In the rows, zero is written as 128.
Facts:
κ 655 <- stuguk, stebal, kobre, skemuk, plazim, tubul, nugristok, flaskigrum, bato, naboflam, plozo, vuplas, bruklo, luko, ziplufu, lipon, flisen, flopul, flutaski, skages, safler, koluk, metrepu, klekevis, stulabre, pleklem, manun, kledrodem, fafotis, plesta, braplike, bove, padro
κ 904 <- vistanor, rakepen, zevam, gumen, nomas, lukisem, nabrir, brizis, goston, padek, komin, plufe, flesomer, klavar, poklu, grokla, tagrik, flogol, dronebin, pumadra, ziklom, vusin, bruzek, plasku
κ 927 <- klikligre, skitrulan, plofe, kugru, nastogro, trogrok, tole, klobas, trezal, plazi, beko, fubrero, katro, grosta, nubrozus, bredi, senu, tobrin, klekla, zatel, bubrum, levek, bregulok, drobrodru, gratriror, fipan, plemepom, kugripli, komaflum, zostu, grides, flive, fiko, vofume, sare, dodun, nuzem, zenom, kezer, plagobril, piplom, sazam, nudrak, trunu, fafa, bruflol, vidrun, troflar
κ 651 <- gruzar, gana, drizudrek, fevor, gudodren, traditra, traflir, tredran, grarus, bipes, klotrer, tora, rutraflus, stedim, vitril, flebun, trabrin, bedreme, grerul, stadrastul, zuvuskek, larin, kikal, bufi, lilan, fleres, plesti, trivapo, dribrak, fliplik, flobrur, ploflubik, figron
vistanor Ψ [kledrodem, koluk]
gruzar Ψ [beko, traditra, tobrin]
gudodren Ψ [trabrin, plufe, klekevis, drizudrek, gana, tole]
traflir Ψ [larin, fleres, fliplik, flesomer, tobrin]
bipes Ψ [bruflol, plozo, skitrulan, klavar]
flebun Ψ [metrepu, pumadra, figron, fliplik, plesta, fubrero]
klekla Ψ [troflar, nomas, bruklo]
zatel Ψ [skemuk, gratriror]
drobrodru Ψ [grokla, plofe, senu]
grides Ψ [lukisem]
flopul Ψ [pumadra, nugristok, vidrun, zostu, stulabre, bedreme]
flutaski Ψ [padek, nastogro, bato, bedreme]
vofume Ψ [plufe, vusin, fafa, goston]
safler Ψ [flesomer, komin]
bufi Ψ [bruflol, lukisem, stebal, fiko, plesti, gumen, vitril]
kezer Ψ [flisen, fevor]
ziklom Ψ [beko, fleres, figron, skages, plesta, zuvuskek, kugru]
manun Ψ [padek, beko, stedim, gumen, flobrur, zuvuskek]
nudrak Ψ [dodun]
trunu Ψ [larin, fleres, pumadra, tubul, lipon, koluk]
braplike Ψ [sazam, grarus, dodun, bedreme]
bove Ψ [tredran, flobrur, komin, kugru]
ploflubik Ψ [nuzem, tagrik, komaflum, flisen, trabrin, stadrastul, nubrozus, kugripli, tredran]
zevam Π: trogrok, gratriror, traditra, flesomer
nastogro Π: piplom, vistanor, plozo, nomas, gratriror
tredran Π: nudrak, kezer, plazim, vusin, bedreme
grarus Π: kledrodem
trezal Π: larin, stadrastul, ziplufu, ploflubik, bufi
bipes Π: stuguk, sazam, fiko, fafa
skemuk Π: grokla, fafotis, ziklom, gruzar, traflir
gumen Π: larin, figron, gudodren
fubrero Π: trivapo, tubul
lukisem Π: bruflol, kledrodem, gana
stedim Π: trivapo, plofe, ploflubik, nomas
nubrozus Π: plofe, flebun, ziklom, flive, drizudrek, bedreme
tobrin Π: piplom, plofe, tubul, flogol, lilan
flaskigrum Π: trabrin, braplike
bubrum Π: trabrin, braplike, bregulok
bato Π: safler
bruklo Π: grosta, flisen, nugristok
komaflum Π: tagrik, padro, trabrin, tubul, klotrer, vusin, drizudrek, stulabre, plasku
luko Π: larin, plozo, plesti, tole
grides Π: naboflam, vusin
skages Π: naboflam
dodun Π: grokla, dribrak, vusin
kikal Π: rutraflus, levek, zatel, kobre
metrepu Π: plagobril
pleklem Π: larin, manun, figron, vusin, klikligre, koluk
[stebal, tredran, trabrin, bubrum, levek, bregulok, luko, flisen, sare, flogol, pumadra, vidrun] ε c
[gruzar, skitrulan, trogrok, kikal] ε j
[gana, zevam, tole, plazi, beko, tora, grosta, tubul, zatel, komin, poklu, skages, bufi, plagobril, piplom, sazam, trivapo, dribrak, fafa] ε b
[rakepen, plozo, vuplas, safler, fafotis, flobrur] ε e
[drizudrek, senu, zuvuskek, metrepu, stulabre] ε f
[plofe, traflir, nomas, stedim, vitril, nubrozus, bredi, naboflam, fipan, grides, flopul, tagrik, nuzem, klekevis, ziklom, fliplik, bruflol, padro, bruzek, troflar] ε a
[kugru, gudodren, rutraflus, figron] ε h
[klobas, kugripli, nudrak, braplike, bove, ploflubik] ε g
[trezal, tobrin, bato, flesomer, grokla, zenom, fleres] ε d
[gumen, lukisem, drobrodru, pleklem, trunu, plesta] ε i
δ 490 <- stuguk, stebal, vistanor, klikligre, skitrulan, rakepen, drizudrek, kugru, nastogro, traditra, tole, traflir, tredran, bipes, skemuk, plazi, tora, plazim, lukisem, nabrir, bredi, tubul, nugristok, senu, bedreme, klekla, flaskigrum, zatel, grerul, padek, plemepom, vuplas, kugripli, grides, lipon, flive, flesomer, zuvuskek, grokla, tagrik, vofume, kikal, dronebin, bufi, zenom, kezer, ziklom, manun, piplom, plesta, fafa, fliplik, braplike, flobrur, bruflol, bove, vusin, vidrun, ploflubik, plasku
δ 29 <- gruzar, gana, fevor, gudodren, trogrok, klobas, kobre, fubrero, nubrozus, bato, naboflam, plozo, drobrodru, komin, flisen, flopul, flutaski, skages, safler, dodun, koluk, plagobril, metrepu, fleres, nudrak, trunu, fafotis, padro, figron
δ 194 <- plofe, zevam, grarus, trezal, klotrer, gumen, beko, nomas, rutraflus, stedim, katro, grosta, vitril, brizis, flebun, trabrin, tobrin, goston, bubrum, levek, bregulok, gratriror, fipan, bruklo, komaflum, luko, zostu, ziplufu, plufe, stadrastul, klavar, poklu, fiko, larin, sare, flogol, nuzem, pumadra, lilan, klekevis, stulabre, pleklem, plesti, sazam, kledrodem, trivapo, dribrak, bruzek, troflar

Known rows:
dribrak: [114 120 160 132 159 138 108 118  97 102 110 118 121 131 124 137 114 114
 135 135 149 137 130 113 123 142 147 133 112 114 110]
stedim: [135 125 144  91  70 116 111 114 108 115 105  95 127 108 128 143  86 133
  96 112 146  79 135 154 123 175 151 135 134 140 152]
flutaski: [127 132 112 139 149 134 141 137 136 139 138 130 124 142 118 129 129 124
 131 126 124 145 124 117 123 124 107 124 134 133 132]
flisen: [134 140 108 144 145 138 131 113 136 121 151 118 120 134 115 129 135 114
 156 138 113 156 130 124 141 153 126 123 129 126 121]
dodun: [143 167 157 135 110 115 128 102  72  64 116 140 106  98 144 161 128 128
  51 126 128  92 129 114 123 107 148 111 126 153 127]
ziplufu: [129 127 113 142 142 144 127 125 125 139 131 131 122 141 120 133 133 113
 131 135 132 134 124 117 127 130 117 129 128 146 132]
gana: [114 117 151 128 151 131 121 122 125 112 123 103 130 123 124 129 104 125
 153 129 135 141 136 134 138 157 146 133 127  95 121]
grokla: [142 132 120 135 116 126 109 117 152 121 135 152 137 116 153 162 148 125
 140 126 132 135 121  83 137  80 133 110 112 106  99]
klikligre: [122 128 129 137 148 122 140 129 134 122 127 146 127 133 131 120 140 133
 133 139 117 139 128 117 123 115 125 125 119 119 116]
klotrer: [115 115 147 127 152 136 118 131 116 123 115 119 135 146 124 122 114 125
 138 134 147 130 129 135 127 153 139 135 130 121 119]
plazi: [121 125 128 128 142 128 132 128 137 131 134 129 124 125 118 125 131 124
 153 126 118 147 130 111 125 127 117 131 111 105 120]
figron: [108  96 177 148 146 128 141 159 115 110  97 130 121 107 147 135 101 133
  89 127 157 109 128 127 135 101 129 140 145 101 138]
larin: [124 127 162 134 145 130 115 112  90  87 108 130 126 127 135 139 120 123
  99 146 144 111 130 133 127 136 160 126 127 138 113]
stulabre: [129 120 114 149 130 147 135 138 130 142 132 129 121 138 120 127 128 116
 126 140 135 129 122 125 141 135 115 133 139 139 140]
flesomer: [135 129 116 122 121 126 113 133 140 145 141 127 133 118 140 120 150 126
 154 118 119 156 130 122 135  95 125 120 111 125 128]
grerul: [111 117 147 123 153 118 137 131 135 117 121 135 136 137 124 111 123 141
 142 139 125 134 130 138 119 141 136 135 128 101 114]
beko: [127 122 129 134 137 144 112 123 115 133 126 112 116 129 121 136 124 111
 149 128 134 147 128 115 139 144 126 132 111 126 126]
fevor: [116 116 145 132 158 128 129 128 132 112 121 115 141 136 135 118 112 131
 143 138 138 136 133 144 138 150 146 133 138 109 121]
gudodren: [101  95 175 139 155 124 147 172 120 131  99 128 122 119 140 125  99 134
 100 120 161 116 126 124 130 102 122 140 149  95 145]
bruflol: [129 112 112 125 137 123 130 129 152 137 119 126 138 122 137 126 130 129
 142 124 113 135 129 138 124 122 124 130 119 118 131]

Rows:
No name comes twice in this set of rows, the named rows included.
[139 146 121 130  89 122 149 127 119 117 135 125 108 110 124 141 117 133
  84 126 127  96 128 132 135 139 123 124 152 141 154] -> metrepu
[148 166 129 125  94 132 120  95  87  99 137 125  98 117 110 153 127 112
  94 131 121 104 128 112 120 156 135 117 125 157 132] -> luko
[119 102 139 124 153 134 106 126 126 123 103 107 145 132 137 130 114 118
 137 132 146 128 131 141 128 136 148 136 120 133 124] -> vitril
[149 161 146 144 109 123 124  95  79  65 123 131  89  84 132 167 129 109
  67 126 123 105 131  99 121 109 137 108 118 153 131] -> skages
[113 109 137 115 161 112 128 133 139 122 107 131 142 131 132 114 122 137
 138 125 128 135 131 136 106 121 133 130 118 114 120] -> traflir
[127 137 154 104  92 118 117 113  95 104 115 108 120 121 122 136  96 136
  96 126 144  86 132 144 127 176 153 137 137 135 138] -> grarus
[145 165 158 156 121 119 120 109  80  65 129 167 108  95 160 144 168 129
  67 146 118 117 127 101 132  48 156 100 113 152 103] -> vusin
[114 118 150 106 125 132 113 127 110 132 121  98 123 133 112 130  97 123
 148 118 149 125 133 134 126 179 134 143 126 111 130] -> trivapo
[133 126 118 124 121 142 106 138 117 155 130 124 135 131 141 128 146 119
 135 114 146 148 124 112 133  89 124 120 116 151 128] -> bruzek
[107 109 151 133 149 120 145 143 140 117 121 138 135 133 131 103 117 145
 135 145 125 124 131 147 131 140 137 137 139  97 119] -> zuvuskek
[125 121 118 121 147 124 124 124 143 135 121 127 133 121 126 129 136 124
 149 120 117 141 132 120 115 118 118 127 112 119 125] -> zenom
[144 164 158 128 115 102 123  95  67  46  97 164 101  81 150 166 146 124
  25 122 114  78 129  97  90  61 149  99 108 166 124] -> grides
[138 113 111 122 102 136 108 120 162 145 120 120 143 135 138 168 110 119
 141 112 150 109 121 110 143 147 126 130 129 119 126] -> plofe
[132 148 127 125 119 145 111 129 107 146 157 122 128 150 121 119 145 123
 162 129 135 159 125 117 148 129 129 118 118 130 115] -> flogol
[130 136 126 131 124 136 115 137 121 138 150 116 123 122 136 126 136 122
 155 117 135 164 128 110 149 102 127 118 122 114 126] -> komin

The same objects again, as new rows of numbers:
Known rows:
fipan: [ 78 126 136 178 126 131 127 116 150 114 133 126 131 136 155 137 126 140
 128 133 132 160 119 129 133 149 153 121 130 101 127 166 145 135 122 127
 111 149 127 128 137 134 101 160 132 137 118]
klavar: [ 78 125 133 153 135 142 149 115 154 113 135 124 130 135 119 133 110 120
 127 133 136 151 120 156 143 147 152 132 128 108 128 164 136 137 123 132
 110 138 128 132 135 139 105 148 145 133 117]
goston: [ 78 127 132 154 132 142 146 116 152 116 134 122 130 136 120 135 114 121
 127 132 136 149 118 156 143 146 153 131 128 106 128 167 138 139 119 130
 113 136 128 134 136 140 104 148 145 135 119]
bruklo: [ 92 125 136 173 125 138 119 118 146 112 137 122 131 134 132 130 118 120
 162 140 165 151 152 135 118 154 136 171 130 103 129 172 134 144 123 129
 106 137 128 141 178 156 124 140 129 137 118]
gratriror: [ 78 126 133 155 122 128 119 119 156 112 135 121 130 132 139 136 110 133
 128 135 135 157 117 127 134 152 134 128 133 102 127 166 135 136 123 127
 107 146 129 132 137 136 106 151 137 132 119]
grosta: [ 79 126 135 163 123 129 122 118 153 111 134 120 129 140 144 149 123 140
 130 139 133 160 118 127 137 154 151 126 127 103 128 169 139 138 125 108
 106 154 129 143 135 133 112 165 129 132 118]
plufe: [ 77 126 134 152 133 141 148 115 153 113 132 122 130 137 119 135 111 120
 128 132 136 151 120 155 143 147 151 132 126 107 127 166 137 135 120 130
 114 137 127 132 136 141 102 148 144 132 117]
fevor: [ 81 127 135 155 125 131 124 117 153 116 132 128 131 135 128 136 113 126
 129 133 131 154 118 135 136 149 149 117 126 109 127 167 132 137 121 121
 108 137 132 128 135 135 113 147 134 131 119]
plozo: [106 127 145 154 129 129 121 112 152 131 137 122 153 128 118 129 110 118
 134 138 165 156 158 135 117 143 134 127 127 103 126 178 130 136 120 135
 100 140 128 126 131 143  91 130 146 133 118]
koluk: [ 89 126 141 155 131 131 124 116 151 112 133 127 133 131 132 131 119 119
 136 141 148 156 135 145 122 150 154 113 129  97 131 166 133 137 119 114
 101 138 128 128 151 143 116 137 131 138 118]
dodun: [ 78 126 138 172 122 135 119 116 149 113 134 158 132 141 158 144 143 119
 178 131 134 152 122 147 120 176 132 124 131 188 127 169 138 135 124 154
 113 138 129 137 174 173 150 138 131 156 171]
traflir: [ 86 133 154 176 152 133 129 118 152 141 135 130 129 142 132 142 122 131
 132 131 128 157 121 116 125 156 179 118 130 103 140 170 130 137 142 126
 102 174 135 124 144 143  95 135 128 147 119]
klekla: [ 88 127 147 156 147 132 118 119 154 144 132 129 130 139 122 144 113 127
 139 132 126 157 120 110 128 149 150 117 135 116 126 168 133 137 141 122
 102 163 138 128 141 137  99 135 129 129 120]
plazim: [ 99 128 152 157 136 133 117 117 150 117 134 127 145 134 116 130 117 119
 136 134 151 152 127 127 118 146 164 112 127 102 133 162 131 136 128 114
 102 137 132 130 152 144 119 134 128 144 119]
dronebin: [ 91 126 136 152 153 146 129 120 155 122 138 128 136 139 108 137 116 121
 127 135 132 150 118 133 133 143 169 115 127 131 130 165 133 135 120 127
 113 139 141 136 135 146 109 137 133 135 120]
nugristok: [108 127 146 157 142 135 117 115 149 117 132 125 151 133 118 128 119 119
 137 132 152 155 132 123 120 145 155 111 127 103 135 164 131 142 131 111
 102 138 130 132 150 140 112 135 127 136 119]
flive: [ 85 126 135 153 125 128 116 117 157 124 134 130 137 134 123 140 116 129
 130 132 132 152 119 115 126 144 153 111 137 121 127 165 130 136 139 123
 105 145 139 133 136 135 111 136 130 131 120]
stebal: [111 125 143 157 145 154 116 123 177 112 141 123 144 134 105 134 110 120
 145 133 154 151 136 122 123 142 150 112 135 101 129 183 132 142 126 110
 101 139 132 140 149 147 132 132 129 131 118]
rakepen: [103 128 134 154 151 136 134 116 157 157 143 125 150 131 105 126 113 120
 128 133 145 150 125 136 119 146 154 116 131 148 127 166 133 138 121 149
 107 137 142 127 130 155  89 130 168 132 120]
tubul: [107 130 155 161 138 136 116 122 153 111 133 120 153 144 121 129 129 130
 153 133 155 152 129 114 122 146 149 134 127 100 142 165 130 145 152 106
 102 137 128 153 150 142 117 142 129 141 119]

Rows:
No name comes twice in this set of rows, the named rows included.
[ 79 128 133 221 124 130 116 120 153 112 151 122 128 138 134 125 121 127
 173 136 156 155 125 113 118 169 138 212 130 128 126 165 139 136 159 138
 109 160 127 163 134 160 100 147 164 131 119] -> tobrin
[ 78 126 133 197 127 143 116 118 151 112 140 123 133 134 116 127 116 120
 141 131 147 153 132 163 118 169 133 175 130 163 126 173 141 137 117 178
 118 136 130 133 149 194 113 136 153 149 142] -> gumen
[ 95 137 157 179 176 131 144 117 152 138 135 125 130 146 117 137 119 126
 131 131 128 151 118 127 129 154 182 134 129 106 144 167 131 137 127 130
 106 164 136 127 144 158  93 135 130 156 118] -> ziklom
[ 77 129 134 156 128 160 120 131 159 111 146 138 132 140 105 133 114 120
 175 131 143 151 119 135 117 173 135 118 154 188 127 191 131 137 135 140
 101 136 145 149 165 209 163 133 131 147 159] -> tredran
[144 126 164 153 185 129 115 118 151 153 132 120 162 137 141 127 116 121
 167 132 150 153 155 108 117 145 134 170 130 103 143 165 131 137 150 112
 104 140 128 135 141 136  87 131 131 135 121] -> braplike
[ 83 124 132 249 126 132 119 120 152 113 139 120 130 140 147 126 132 131
 155 132 142 150 121 117 119 157 139 215 131 117 130 168 151 140 138 147
 126 177 128 148 165 141 109 156 151 134 118] -> stedim
[ 94 128 137 156 130 130 119 115 165 156 144 128 152 128 109 126 110 120
 127 132 141 152 120 121 117 144 147 114 137 139 128 166 130 138 132 147
 104 138 143 125 128 146  92 129 156 131 122] -> flobrur
[ 77 131 149 167 124 129 116 116 154 117 135 149 131 137 141 136 144 118
 134 139 142 154 125 171 119 168 185 113 132 109 130 166 133 137 119 124
 104 139 128 124 163 164 136 141 131 218 123] -> naboflam

The same objects again, as new rows of numbers:
Known rows:
fafotis: [164 120 105  93 126 117  82 119 142 118  78 143 129 136 136 127 130 111
  83 109  98 139  90  95 157 133 136 120 170 122 144 120 110 115 100 199]
pumadra: [164 121 118  88 134 108  58 117 148 125  52 139 119 137 115 131 139 111
  88  88  95 139  92 111 151 132 142 116 165 114 149 144 119 109 104 189]
rutraflus: [154 118 104 103 124 118  84 120 152 105  59 124 126 129 118 116 137  89
  84  99  77 167  82  85 146 123 146 129 176 112 111 106 131 111 121 168]
trabrin: [146 102 157  74 121 112  59 139 132  95  71 156  90 129 113 141 124  73
  58 134  97 152  91 102 121 110 150 137 211  91  94 150 160 122  99 159]
vusin: [201 143  73 151 111 138  81  97 171  99 116 108 127 118 136 143 168  93
 122 100 106 122 101 104 120 128 172 128 119  90 199 107  51 124 128 226]
drizudrek: [153 148 102  92 132 100  74 136 146 102  64 139 119 131 144 111 157  75
  94  95 105 120  92  89  94 112 171 128 200  82 131 138 121 112  76 185]
klotrer: [159 114 107  86 133 124  62 116 152 103  75 136 131 117 120 124 137  98
  92 112  97 153  97  75 157 126 143 146 174 101 127 116 123 116 113 172]
vitril: [161 117 113  73 139 133  51 110 160  96  82 139 132 108 114 129 129 103
  98 116 100 151 109  72 168 137 136 152 168  93 128 110 122 115 113 169]
klobas: [143 105 100  66 153 137  62 114 142 113  97 163 120 134 134 136 108 100
  86 120 120 115 113  96 163 135 137 131 165 128 165 120  98 106 102 221]
beko: [143 102 111  52 161 146  23 105 158 116  89 173 112 115 125 135 117 110
 100 109 131  95 123  92 177 128 141 135 170 113 179 138  97 106  92 217]
gruzar: [159 132 103  83 136 126  46 111 147  90  86 142 143 108 130 123 148  97
  87  99 113 129 111  71 159 144 149 143 168  90 131 126 132 137  84 188]
ziklom: [153 119 103  77 127 134  72 130 149 108 114 124 137 129 136 135 122 122
  84 105 122 137 131  98 158 147 155 120 152 102 135 135 121 139 101 216]
vuplas: [156 128  99  86 124 115  89 136 150 115  89 128 124 141 145 126 123 116
  96 107 111 136  98  96 138 137 146 116 174 111 144 123 114 117 101 198]
bruzek: [163 105 111  75 133 136  57 118 146 117  93 141 131 128 119 138 125 116
  80 119 109 142 112  87 168 140 136 139 161 112 142 118 108 111 119 201]
bedreme: [163 144 103  82 135 124  72 114 171  93  92 122 124 115 136 125 130 104
 110 101 105 149 110  90 137 142 156 126 166  88 138 115 122 127 100 177]
kledrodem: [162  98 125  84 119 123  62 123 148 106  78 145 112 122 119 150 117 114
  79 119 101 142 107 105 155 126 132 122 172 107 133 139 115 122 108 181]
bipes: [154 101 115 110 113 111  87 122 153  60 101 118 118 107 138 158 121  88
  86 119 120 150 120  89 102 133 155 130 157  69 128 128 118 157 113 187]
stulabre: [159 117 106  92 128  91  51 133 135 127  35 152 124 131 128 119 153 106
  92  89 108 119  84  94 136 118 136 109 184 113 153 151 109 110  86 190]
flisen: [174 136 114  90 118 120  75 125 139 123  81 149 118 144 132 123 137  95
  83 110  95 128  80 102 147 120 142 121 184 115 143 133 120 110  88 193]
gratriror: [166 100 117  80 130 128  66 124 137 122  82 142 118 141 118 138 125 119
  74 123 101 141 102 103 155 133 133 122 166 115 148 128 104 108 114 194]

Rows:
No name comes twice in this set of rows, the named rows included.
[155 133 100  78 128  91  82 146 136 130  57 142 124 155 148 122 146 112
  88  98 117 111  92 105 109 133 150 109 181 110 163 148  97 102  81 205] -> senu
[141  68 168  82  99  99  94 149 133  63 107 138  77 130 136 189  79  91
  51 157 127 147 133 133  88 113 136 113 182  80 112 172 133 161 103 176] -> flaskigrum
[173 107 121 117 105 116  88 121 155  75 111 120 105 115 142 166 120  98
  93 131 117 135 114 117 107 120 146 114 151  84 161 136  87 142 116 197] -> skemuk
[152 139  96  77 134 125  82 126 159  91  91 125 133 126 143 120 132 102
  95 111 106 149 111  82 134 137 153 132 173  94 125 113 127 121 102 177] -> grerul
[125  86 121  51 158 137  32 112 151  76  87 174 114  93 128 142 113  83
  89 134 135 112 131  70 146 123 144 162 190  84 143 126 126 119  90 184] -> trivapo
[139  99 110  60 156 139  45 111 141 105 101 177 116 119 139 144 113 105
  86 126 138  95 130  85 159 135 137 145 169 113 176 126  93 108  87 224] -> plagobril
[177  81 129 112 105 116  71 118 147  83  89 135 101 112 113 172 123  97
  84 138 110 142 104 108 126 114 133 127 156  94 150 135  94 133 119 186] -> bruklo
[165 127 111  93 127 137  59 116 156 109  88 141 121 119 116 119 144  86
  91 107  93 145  95  81 161 118 157 145 182  97 123 115 130 116 108 175] -> stadrastul
[138 123 110  57 161 153  38 104 158  83 100 180 119 101 134 127 122  75
  94 126 124 101 122  62 158 120 156 162 184  94 152 114 123 113  78 193] -> gana
[150  45 172  95 103  90  73 149 113  84  72 155  72 132 112 193  99  90
  33 151 116 140 111 138  89 110 127 119 177  98 117 182 124 141 105 180] -> bubrum
[172 139 102 118 127 120  78  98 169  96  73 122 122 116 122 122 139  86
  98  79  80 160  81 104 146 124 151 121 151 113 128 110 123 125 116 178] -> figron

